In the rows, zero is written as 128.
Known rows:
gruflun: [155  71 160 130 147  91 136 147 136 123 121 124  97 178 163 157 180  80
 150 141 111 129 135 126 114 145 139 140]
pafodras: [146  74 160 142 128 126 163 186 134 120 110 121 121 159 169 199 184  89
 141 137 122 136 144 131 117 167 127 166]
bufar: [152  44 169 107 134 101 138 158 140 134 123 123 104 164 162 156 175  91
 154 134 122 147 150 124 110 154 124 113]
brazak: [154 121 130 199 167 113 153 131 153 122 106 110 105 156 177 149 214  99
 131 136 121 129 137 120 100 120 137 121]
pleba: [155 143 135 180 167 112 147 146 163 131 102 119 103 164 184 173 199 110
 152 139 130 135 127 119 113  97 109 121]
fubrem: [147 106 149 124 151 103 123 161 123 135  94 122 123 153 173 115 171 105
 194 138 109 114 140 129 120 142 111 171]
fimir: [149  80 190 146 136 111 174 196 131 116 102 123 120 142 173 185 189  94
 147 143 110 129 135 131 111 146 142 144]
pagrar: [157  26 154 147 150 103 132 124 127 139 116 119 109 172 163 132 176  67
 161 151 102 143 156 128 107 134 135 133]
grotrun: [149  93 162 141 139 126 174 186 124 124 117 128 114 167 172 211 189  95
 159 141 114 131 138 121 120 126 124 171]
flotru: [142  70 151 139 163 124 124 156 133 159 104 120 120 159 163 119 131 110
 177 135 109 126 150 127 121 146  81 142]
gostu: [142 102 124 204 198 142 131 120 157 158  99 116 124 147 182  99 185 129
 157 135 144 135 151 126 107 136  82 124]
toba: [159  44 177 121 144 103 154 162 148 144 123 128 116 158 162 176 169  87
 132 128 122 142 149 122 108 162 119 125]
megupom: [157  35 154 121 143  86 139 145 142 123 109 123  99 176 170 158 188  85
 138 152 119 140 131 133 110 137 123 160]
kloba: [139  79 171 156 126 126 151 178 152 115  82 123 130 160 178 201 192  84
 156 151 109 133 146 145 122 158 130 164]
vike: [158  72 133 115 146  94 137 148 132 126 128 124  96 186 167 174 182  78
 162 148 111 140 132 127 123 107 117 174]
trikaplos: [144 154 128 206 184 112 146 154 160 137  86 112 125 125 189 105 213 136
 159 136 130 121 134 124 105 127  95 147]
libon: [150  80 174 141 136 115 159 184 124 118 120 124 114 165 173 186 185  87
 165 147 107 129 136 122 114 127 139 151]

Facts:
basa: ε 112
begraflem: ε 112; μ trugikem; Ω megas,drotres,trugikem; γ b; λ n
bemugrus: ε 298; μ grulomon; γ a
bidrus: ε 497; μ flidak; Ω fuzom,skifa,gestul
bola: ε 249; μ petram; Ω brigros; γ a; λ g
borel: ε 249; μ notruk; Ω klagur; γ b; λ t
bradevi: ε 497; μ sudem; γ c
braste: ε 249; μ nadradri; Ω riker,pemo; γ a; λ s
brazak: ε 112; μ rebon; γ c; λ o
brekles: ε 497; μ nustelu; γ b; λ d
bresem: ε 249; μ gostu; Ω grustik,steskan,klala,tropledos; γ b; λ d
bridi: ε 112; μ trugikem; Ω petram,vike,stiven,vemedo; γ b; λ q
brigros: ε 488; μ basa; γ a; λ e
brisi: ε 514; μ petram; γ b; λ i
bristun: ε 497; μ flinir; Ω metren,plonuk; γ a
brokon: ε 29; μ sudem; Ω totrur,nustelu; γ a
bromo: ε 514; μ flege; Ω naskeza,tibegro; γ a; λ p
brovu: ε 249; μ grulomon; Ω riker,stefek,lere,varel,plonuk; γ c; λ i
brufil: ε 298; μ trugikem; Ω fidrun,plubron; γ c; λ o
brusker: ε 497; μ plizo; Ω firis,stigefak,pleba,grusten,labrorar,gatrobu; γ b; λ m
bufar: ε 514; μ drasker; γ a; λ r
butes: ε 112; μ zoplas; Ω gesur,vuko; γ a; λ j
destek: ε 298; μ flidak; Ω fila,lobras; γ a
divil: ε 488; μ gostu; γ a; λ n
dodras: ε 488; μ trikaplos; γ c; λ d
donen: ε 112; μ rebon; γ c; λ f
drasker: ε 249; Ω divil,tropledos
dredes: ε 497; μ gostu; γ a; λ e
drekler: ε 249; μ guko; Ω bemugrus,plizo,flidak,drotres; γ a; λ f
drigrifle: ε 249; μ trugikem; γ c; λ g
drirarel: ε 249; μ flege; Ω munople,fila,pagrar,plotrun,skivik; γ a; λ r
drotres: ε 497; μ nadradri; γ b; λ q
drozim: ε 514; μ ragres; Ω grusa,sekleplu; γ c; λ n
drulil: ε 298; μ grugrena; γ a; λ p
drumu: ε 497; μ nustelu; Ω divil,kebubuk; γ b; λ p
dukol: ε 298; μ flege; Ω nitra,kugren; γ a; λ g
dumum: ε 249; μ basa; Ω naskeza,grusten,varel; γ c; λ d
duvis: ε 29; μ sudem; Ω trasal; γ c; λ s
fastume: ε 29; μ flege; Ω stiven,plubron; γ a; λ n
fenok: ε 249
fezan: ε 112; μ drasker; γ a; λ t
fibe: ε 249; μ plizo; Ω zeletrak,brekles; γ c; λ i
fidrun: ε 514; μ grugrena; γ b; λ r
fila: ε 112; μ drasker
fimir: ε 249; μ gredabril; Ω vestis,fubrem,dodras; γ a; λ s
firis: ε 249; μ sudem; γ c; λ o
flabripo: ε 488; μ pemo; γ a; λ m
flege: ε 249; Ω divil,donen,skivik
flepasti: ε 497; μ gredabril; Ω divil,pemo,mumil,lobras; γ a; λ g
flidak: ε 29; μ nustelu
flinir: ε 514; μ fenok
floga: ε 298; μ bidrus; γ b; λ d
flotru: ε 298; μ zeletrak; γ b
fubrem: ε 497; μ grugrena; γ b; λ f
furem: ε 514; μ gostu; γ a
fuskos: ε 488; μ guko; γ b; λ m
fuzom: ε 497; μ klatar; γ a
gako: ε 298; μ fila; Ω vemedo,stoklek; γ a; λ l
gasivun: ε 514; μ nadradri
gatrobu: ε 112; μ totrur; γ c; λ g
gedram: ε 497; μ rebon; Ω trotari,mumil; γ c; λ q
gestul: ε 29; μ gasivun; γ b; λ g
gesur: ε 497; μ fenok; γ a; λ e
giber: ε 112; μ gredabril; γ a; λ o
gomu: ε 488; μ ragres; γ c; λ f
gostu: ε 298; μ nustelu
grafofo: ε 298; μ trugikem; Ω sekleplu,leflok
gredabril: ε 29; μ drasker
grisa: ε 298; μ nadradri; γ c; λ r
grizun: ε 29; μ trugikem; Ω gomu,zubak; γ b; λ h
grotrun: ε 249; μ grafofo; Ω trasal,grusten,flotru; γ a; λ h
gruflun: ε 112; μ guko; γ a
grugrena: ε 29
grulomon: ε 29; μ drasker
grusa: ε 29; μ fenok; γ b; λ l
grusten: ε 514; μ pemo; γ b; λ i
grustik: ε 514; μ gredabril; γ b
gukle: ε 514; μ rebon; Ω sudem,vudriben,plubron,bradevi,zozul; γ c; λ m
guko: ε 488; μ zubak; Ω munople,pagrar
kadeklar: ε 488; μ ragres; γ b; λ s
kebubuk: ε 298; μ nadradri; γ a; λ h
kefus: ε 249; μ trikaplos; γ a
klagur: ε 488; μ nustelu; γ c; λ i
klala: ε 112; μ guko; γ b; λ i
klasigrol: ε 497; μ pemo; γ a
klatar: ε 298; μ zubak
klatrom: ε 112; μ notruk; γ a; λ p
klenu: ε 298; μ trikaplos; Ω pludir; γ c; λ p
kleri: ε 298; μ notruk; γ a; λ o
kletri: ε 514; μ grulomon; Ω klirizok,giber; γ c
kligam: ε 497; μ fenok; γ b
klipon: ε 497; μ nustelu; Ω pagrar,veflo
klirizok: ε 298; μ flidak; γ a; λ g
kliston: ε 298; μ klipon; γ b; λ d
kloba: ε 29; μ flidak; Ω fila,kobun,drotres; γ a; λ d
kloskul: ε 112; μ grugrena; γ b; λ q
kobun: ε 514; μ flinir; γ a; λ o
kogru: ε 249; μ klatar; γ a; λ t
kugren: ε 514; μ zoplas; γ a; λ m
kugrik: ε 488; μ gredabril; Ω pagrar,klatar,kliston,flabripo; γ b; λ d
kuplek: ε 298; μ fila; Ω nadradri,firis,naskeza; γ a; λ d
labrorar: ε 488; μ sudem; γ a
leflok: ε 112; μ trugikem; γ c; λ p
lere: ε 514; μ gredabril; γ a; λ j
libon: ε 249; μ grulomon; Ω floga; γ a; λ h
lidok: ε 488; μ petram; Ω fidrun,tropledos,bradevi,zozul; γ b; λ e
lobras: ε 298; μ rebon; γ c; λ r
lota: ε 29; μ bidrus; Ω kobun,peplaplem; γ c; λ e
lugu: ε 112; μ ragres; γ c; λ m
maluklol: ε 298; μ ragres; Ω gruflun; γ a; λ k
masto: ε 249; μ totrur; γ c
megas: ε 497; μ ragres; γ c
megupom: ε 249; μ trugikem; γ a; λ k
metren: ε 514; μ fila; γ b; λ m
mipe: ε 249; μ trugikem; γ b; λ j
mogas: ε 29; μ gredabril; γ a; λ n
mogokor: ε 488; μ ragres; Ω riker; γ a; λ l
monin: ε 488; μ flidak; Ω nitra,plubron,gostu,kadeklar; γ a; λ r
mumil: ε 497; μ klipon; γ b; λ i
munon: ε 488; μ grulomon; γ b; λ o
munople: ε 298; μ trikaplos; γ b; λ j
nabrukles: ε 249; μ petram; γ a
nadradri: ε 488
napli: ε 497; μ guko; Ω grusa; γ c
naskeza: ε 497; μ grulomon; γ a; λ e
neben: ε 29; μ bidrus; Ω nitra,grusten; γ a; λ s
nifak: ε 249; μ fila; γ a; λ r
nitra: ε 514; μ ragres; γ c; λ q
notruk: ε 488; μ drasker; Ω divil,drigrifle
novetum: ε 249; μ totrur; Ω zeletrak,peplaplem,megupom; γ a; λ q
nustelu: ε 112
nuzo: ε 29; μ plizo; γ c; λ h
pafodras: ε 488; μ totrur; Ω gruflun,brazak,todru,bufar; γ a
pagrar: ε 298; μ guko; γ a; λ e
patok: ε 298; μ zoplas; γ a
pefle: ε 514; μ flinir; Ω pletreva,kobun; γ a; λ d
pemo: ε 112; μ fenok
pepem: ε 497; μ sudem; γ a
peplaplem: ε 497; μ plizo; γ c; λ n
pesotro: ε 488; μ bidrus; γ c; λ l
petram: ε 29; μ basa
plaklim: ε 249; μ klatar; Ω pemo,pliri; γ a; λ k
plapir: ε 29; μ zeletrak; Ω kogru,sekleplu; γ a; λ r
plare: ε 298; μ fenok; Ω kligam,mumil,metren; γ c; λ m
pleba: ε 249; μ totrur; γ c; λ m
plebrizum: ε 249; μ drasker; γ a; λ f
pletreva: ε 488; μ sudem; γ c; λ d
plezaris: ε 514; μ flinir; γ a; λ l
pliri: ε 497; μ flidak; γ a
plizo: ε 514; μ nadradri
ploflista: ε 514; μ nadradri; Ω zuzo,flidak,pleba,floga; γ b; λ g
plonuk: ε 298; μ nadradri; γ a
plotrun: ε 29; μ gasivun; γ c; λ o
plovor: ε 298; μ sudem; γ b
plubron: ε 514; μ ragres; γ a; λ h
pludir: ε 488; μ nadradri; γ c; λ f
pomim: ε 249; μ fila; Ω sekleplu,flidak,donen,tibegro; γ b; λ p
pori: ε 112; μ sudem; γ a
ragres: ε 249; μ grugrena; Ω trugikem
rebon: ε 112; μ nadradri; Ω donen
riker: ε 298; μ plizo; γ c; λ o
rofli: ε 112; μ fila; Ω klatrom; γ b; λ k
savum: ε 488; μ nustelu; γ b
sebrin: ε 249; μ guko; γ a
sekleplu: ε 514; μ flege; γ b; λ f
sezil: ε 29; μ gostu; γ a
sinik: ε 249; μ nustelu; γ b
skifa: ε 488; μ grugrena; γ b; λ g
skivik: ε 249; μ notruk; γ a; λ j
skuva: ε 488; μ notruk; Ω grugrena,vike,sinik; γ b
sogrer: ε 497; μ drasker; γ a; λ k
soplodo: ε 29; μ fila; γ a; λ o
soram: ε 488; μ nadradri; Ω nadradri,plizo,tadri,mogas,zozul; γ c; λ t
stefek: ε 514; μ flidak; γ a; λ p
stegum: ε 488; μ rebon; Ω vestis,sudem,drotres; γ c; λ p
steskan: ε 249; μ plizo; γ a; λ t
stigefak: ε 488; μ bidrus; γ a; λ q
stisi: ε 514; μ gredabril; γ b; λ m
stiven: ε 29; μ trikaplos; γ c
stogu: ε 29; μ gostu; γ a
stoklek: ε 488; μ gredabril; γ b; λ f
sudem: ε 112
suklom: ε 112; μ zoplas; γ a; λ o
tadri: ε 112; μ pemo; γ a; λ d
taflar: ε 29; μ flinir; γ a
taflomim: ε 298; μ trugikem; Ω pliri,nifak,soplodo; γ b; λ i
tenulam: ε 249; μ sudem; Ω kebubuk; γ a; λ e
teplim: ε 29; μ fenok; Ω zeletrak,flabripo; γ c
tesko: ε 298; μ sudem; Ω sudem,patok,pori; γ c; λ p
tibegro: ε 112; μ gasivun; γ a; λ i
tiklo: ε 488; μ flege; Ω drulil,gredabril,viguzar,vemedo,soplodo; γ c
toba: ε 514; μ pemo; γ a; λ j
tobrozil: ε 298; μ petram; γ a; λ o
todru: ε 497; μ nustelu; γ a; λ m
totrur: ε 29; μ zubak
trasal: ε 497; μ trugikem; γ a; λ s
tremito: ε 29; μ zeletrak; Ω megupom,plotrun; γ a; λ m
trepifim: ε 497; μ nadradri; Ω sinik,zubak,labrorar,mipe; γ c; λ m
trikaplos: ε 497; μ grugrena
tropledos: ε 488; μ grulomon; γ b
trotari: ε 249; μ flinir; γ b
trugikem: ε 497
varel: ε 112; μ nustelu; γ a
vatral: ε 112; μ pemo; Ω suklom,vike,pagrar; γ a; λ t
veflo: ε 249; μ drasker; γ a; λ g
veken: ε 249; μ totrur; Ω plizo,kadeklar; γ a; λ e
vemedo: ε 488; μ zubak; γ c
vestis: ε 29; μ ragres; γ c; λ j
vifek: ε 514; μ ragres; Ω drulil,plovor,stigefak,vemedo,basa,kugren; γ c
viguzar: ε 488; μ gredabril; γ b; λ l
vike: ε 249; μ nadradri; γ a; λ i
virok: ε 29; μ nustelu; Ω kobun; γ a; λ e
vomu: ε 112; μ nadradri; Ω vestis,grulomon,trikaplos,zozul; γ a; λ j
voplasil: ε 497; μ flinir; γ a
vudriben: ε 29; μ sudem; γ b; λ t
vuko: ε 514; μ gostu; γ a; λ q
vurur: ε 497; μ drasker; γ b; λ e
vuzim: ε 497; μ zeletrak; γ a
zelak: ε 112; μ flege; Ω skifa; γ b; λ i
zeletrak: ε 514; μ sudem
zelo: ε 488; μ pemo; Ω munon,skifa,pludir,gostu; γ b; λ g
zogor: ε 514; μ trugikem; Ω petram,sogrer,gostu,flabripo; γ a; λ m
zoplas: ε 514; μ trugikem
zozul: ε 29; μ flinir; γ b
zubak: ε 298
zuzo: ε 249; μ flinir; γ a

Rows:
No name comes twice in this set of rows, the named rows included.
[155 142 158 201 182 101 146 147 178 143  73 114 119 142 186 167 192  92
 158 146 115 140 139 125 114 100 111 101]	vestis
[136 148 141 221 186 130 149 160 163 143  83 105 129 118 188 112 187 140
 177 148 129 135 143 134 110 126  80 117]	grulomon
[144 130 104 185 191 134 149 136 144 144 121 114 116 143 180 114 179 133
 156 129 159 132 142 114 109 137  79 151]	basa
[150  56 151 114 176 102 139 160 126 156 105 127 115 158 173 126 144 107
 169 141 130 131 134 122 118 132  81 183]	mipe
[141 123 140 134 153 136 162 201 122 138 110 126 125 146 173 173 140 117
 155 129 124 120 131 121 126 152  80 210]	brusker
[144 114 169 155 169 100 119 166 148 154  77 121 121 150 169 111 152 110
 196 146  81 117 141 141 124 112  87 135]	zozul
[146  98 182 168 136 107 139 175 145 131 111 120 105 163 166 170 173  99
 173 153  84 133 136 143 125 111 124 120]	mogas
[156  52 162 145 142 103 148 149 128 133 115 121 111 173 169 158 189  76
 168 145 105 136 145 125 109 126 136 138]	brigros
[149  46 156 128 124 134 163 182 139 127 121 122 115 164 164 210 169  92
 120 124 123 144 147 126 112 181 110 147]	zogor
[146  97 180 131 139 127 169 190 140 129 115 137 126 166 173 213 175  88
 149 132 132 132 143 122 125 152 129 154]	monin

Now the same things, written a new way:
Known rows:
virok: [ 83 109 114 194 136 133  92  99 150  93 153 157 131 145 161 102 149 132
  96 130 163 123  99 137 112  95 149 129 150 145 144 140 131]
vatral: [113 126 140 203 141 124  92  50 130 105 143 150  97 124 160  93 141 133
 136 121  97 105  74 171 121 116 145 131 130 160 145 177 133]
nabrukles: [110 131 103 137 163 127  93 137 147 142 122 170 101 115 161 102 163 143
 129 138 122 116 121 153 124 131 152 127 141 150 158 131 112]
stoklek: [158 148 157 121  84 133 157 157  77 134  96 104 121 102  79 149 116 128
 164 130 112 127 150 130 132 138 158 144 159 109 103 145 124]
duvis: [136 102 106  95 104 117 142  90 162 107 148 124 159 125 124 111 117 133
  99 121 147 166 106 136 173  91 106 122  86 131 141 134 140]
tibegro: [152 170 130 175 170 109 106 106  98 138 116 115  93 137 162 128 138 113
 157  96  82 103 110 156  96 138 128 131  96 129 121 144 128]
munople: [134 137 172 128  84 142 149 130  73 136 113 118 144 186  96 142 115 124
 138 103 166 146 188  61  95 145 120 114 145  62  68 138 179]
patok: [111 145 156 170 135 175 138 149 102 104 149  97 149 185 130 135 130 102
 124 119 111  90 144  95  68 133 121 120 108  75 124  96 125]
flidak: [134 124 123 106 157 110 159 158 143 141 130 127 153 150 116 177 105 125
 124 124 123 126 142 104 123 149 100 127  79 123 114  84 132]
mumil: [157 160 152 134 111 102 134 146 105 135  94 119 107 134  99 170 124 121
 148 114 160 149 163  92  97 118 146 123 184 130  77 188 150]
plezaris: [123 163 110 183 156 115 122 129 130 104 105 141 117  94 161 116 109 133
 146 139 109 113 123 153 104  91 164 133 148 154 156 172 116]
gruflun: [143 108 128 110 202 181  93 138 111 136 185 150  58 155 135 127 125  96
 153 127 126  47 114 130  73 178 100 181  87 124 117  95 110]
begraflem: [126  79 153 140  83 122 103  76 115 136 141 157  98 142  93 125 175 148
 127 112 154 144 115 118 157 140 137 125 169 143  95 172 154]
zogor: [105 124 115 182 143 119 112 111 138  87 125 157 121  97 169  91 132 146
 130 150 125 122 109 153 126  94 169 128 166 158 170 164 123]
destek: [ 66  95 151 219 129 170 125  85 121  71 171 145 164 181 143 108 134 129
 118 136 128  91 115  89  97 116 134 122 127 108 150 135 143]
zozul: [127 120 151 107 107 135 154 171 104 146 118 131 132 151  76 168 151 128
 125 114 157 142 168  89 111 146 143 128 161 109  84 123 139]
plubron: [135 180 110 166 174 129 127 144 109 124 102 134 116 104 165 120 102 123
 151 140 119 121 140 137  88 128 158 126 121 126 145 131 128]

Rows:
No name comes twice in this set of rows, the named rows included.
[167 141 151 126 114  93 130 122  88 155 116 119  94 137  92 157 149 126
 156  90 117 138 144 117 119 149 126 134 141 126  59 167 151]	klala
[109 112 106  82  47 110 151 107 173 141 115 107 201 110 120  99 152 160
  94 140 132 208 113 154 201  89 136  83 106 119 176  90 110]	kletri
[126 143 103 135 184 126  99 159 132 150 110 159  92 122 158 130 155 128
 142 133 111 111 139 144 103 143 148 130 126 148 138 109 106]	zuzo
[114 143 123 192 153 105  93  85 133 103 116 168  89  68 171  86 135 140
 162 150 109 125  85 175 134 109 174 127 170 193 187 196 117]	drekler
[111  70 159 121  53 142 137 120 128 112 137 118 134 117  79 126 165 152
 117 122 139 142 128 134 163  96 167 154 199 128 104 153 116]	kugrik
[116 118 121 173 134 128  80  39 117 129 151 170 103 140 179  68 151 136
 133 114 136 127  90 151 131 135 128 119 110 133 145 144 162]	vomu
[133  23 150  70 125 168  97 136  81 165 188 134  41  88 107  90 149 132
  90 139 144  63 144 115 193 168  59 197 212 151  73 173 116]	rofli
[163 154 104  99 160 124  97 130 111 171  85 153  89 116 191  74 139 142
 162 120 118 146 136 164 115 134 145 114 117 107 133 124 118]	skivik
[190 116 132  57 177 150 143 146 128 120 181 108  88 112  82 177  89  74
 149 133 107  65  98 131 111 173  63 191  54 145 119  98 120]	brazak
[121 165 118 176 153 125 114 135 120 125 125 123 119 136 159 138 125 101
 118 116 137 103 117 137  87 130 146 138 112 135 127  98 150]	divil
[ 89 120 110 181 138 130 106 116 159  81 130 149 128 108 151 108 140 145
 115 147 128 114 103 152 124  82 173 138 170 161 172 159 110]	pefle
[ 98 123 170 195  84 166 130  81  98  71 130  98 151 143 149  67 113 127
 145 131  95 103 103 141 134  77 143 121 156 106 157 163 117]	gako
[159 122 120  98 129 116 138  98 139 141 170 106 135 119 105 140 130 110
 123 121 105 137  94 147 162 147  77 132  66 137 126 115 129]	lugu

The same things again, as new rows of numbers:
Known rows:
viguzar: [107  99 131  81 119 108 197  99 114 129 131 143  65 112]
lugu: [155 140 138 104 164 141 132 118 162 121  77 132 124 130]
braste: [126 142 141 173  98 128  88 150 119 107 160 101 157 144]
trepifim: [179 161 182 124 122  85 129 133 115 134 101 123 134 157]
floga: [ 89 153 123 111 145 127 139  80 161 139 119 100  79 100]
zuzo: [122 118  98 143  98 168 109 103 114 125 156 105 124 155]
lere: [ 95  85  82 148  72 142 154 150 114 119 151 171 140 114]
pliri: [106 125  91 134 100 173 123  96 135 142 149 111 113 139]
neben: [113 172 169 167  90 132 153 146 139 150 140 106  94 169]
duvis: [150 144 152 136 111  87 139 129 124 142  87 132 133 132]
nabrukles: [129 123 116 153  98 152 110 121 120 113 149 106 154 153]
pagrar: [101 100  84 130 124 200 137 127 151 111 117 138  85 117]
masto: [143 130 123 119 143  99 126 108 115 131 108 113 177 121]
totrur: [137 124  92 105 153 109 147 101 130 151  89 151 170 107]
brisi: [ 95 121 118 165 135  58 118 135 124 135 139 115 109  72]
klala: [126 126 134 132 153 119 109 125 165  89  99  84  83  94]
trugikem: [134 117  83  99 156 114 143  84 135 140  88 148 178  90]

Rows:
No name comes twice in this set of rows, the named rows included.
[129  96  78 117 117  97 173  81 106 185  79 159  93 103]	nitra
[146 170 165 145 136  40  71 126 100  85 165  78 159 144]	bresem
[ 87  98 137 140 110  49 133 147 129 126 145 146 129  89]	stisi
[ 82 150  95 120 147 208 153 110 143 110 143 115  92 143]	klirizok
[112 169 164 137 139  52 153 138  92 131 176 107 117 132]	ploflista
[106 112  98 142 140 190 118 154 160 101 125 127  91 111]	kebubuk
[ 91 137 114 131 114 170 182 120 139 178 120 140  39 138]	stigefak
[125 123  84 117 150 121 126  90 126 118 122 112 206 105]	drigrifle
[143 111  94  82 134 138 189  97 116 172  76 181  73 113]	vemedo
[103 141 151 190  87  99 110 188 120 135 144 143 121 124]	bromo

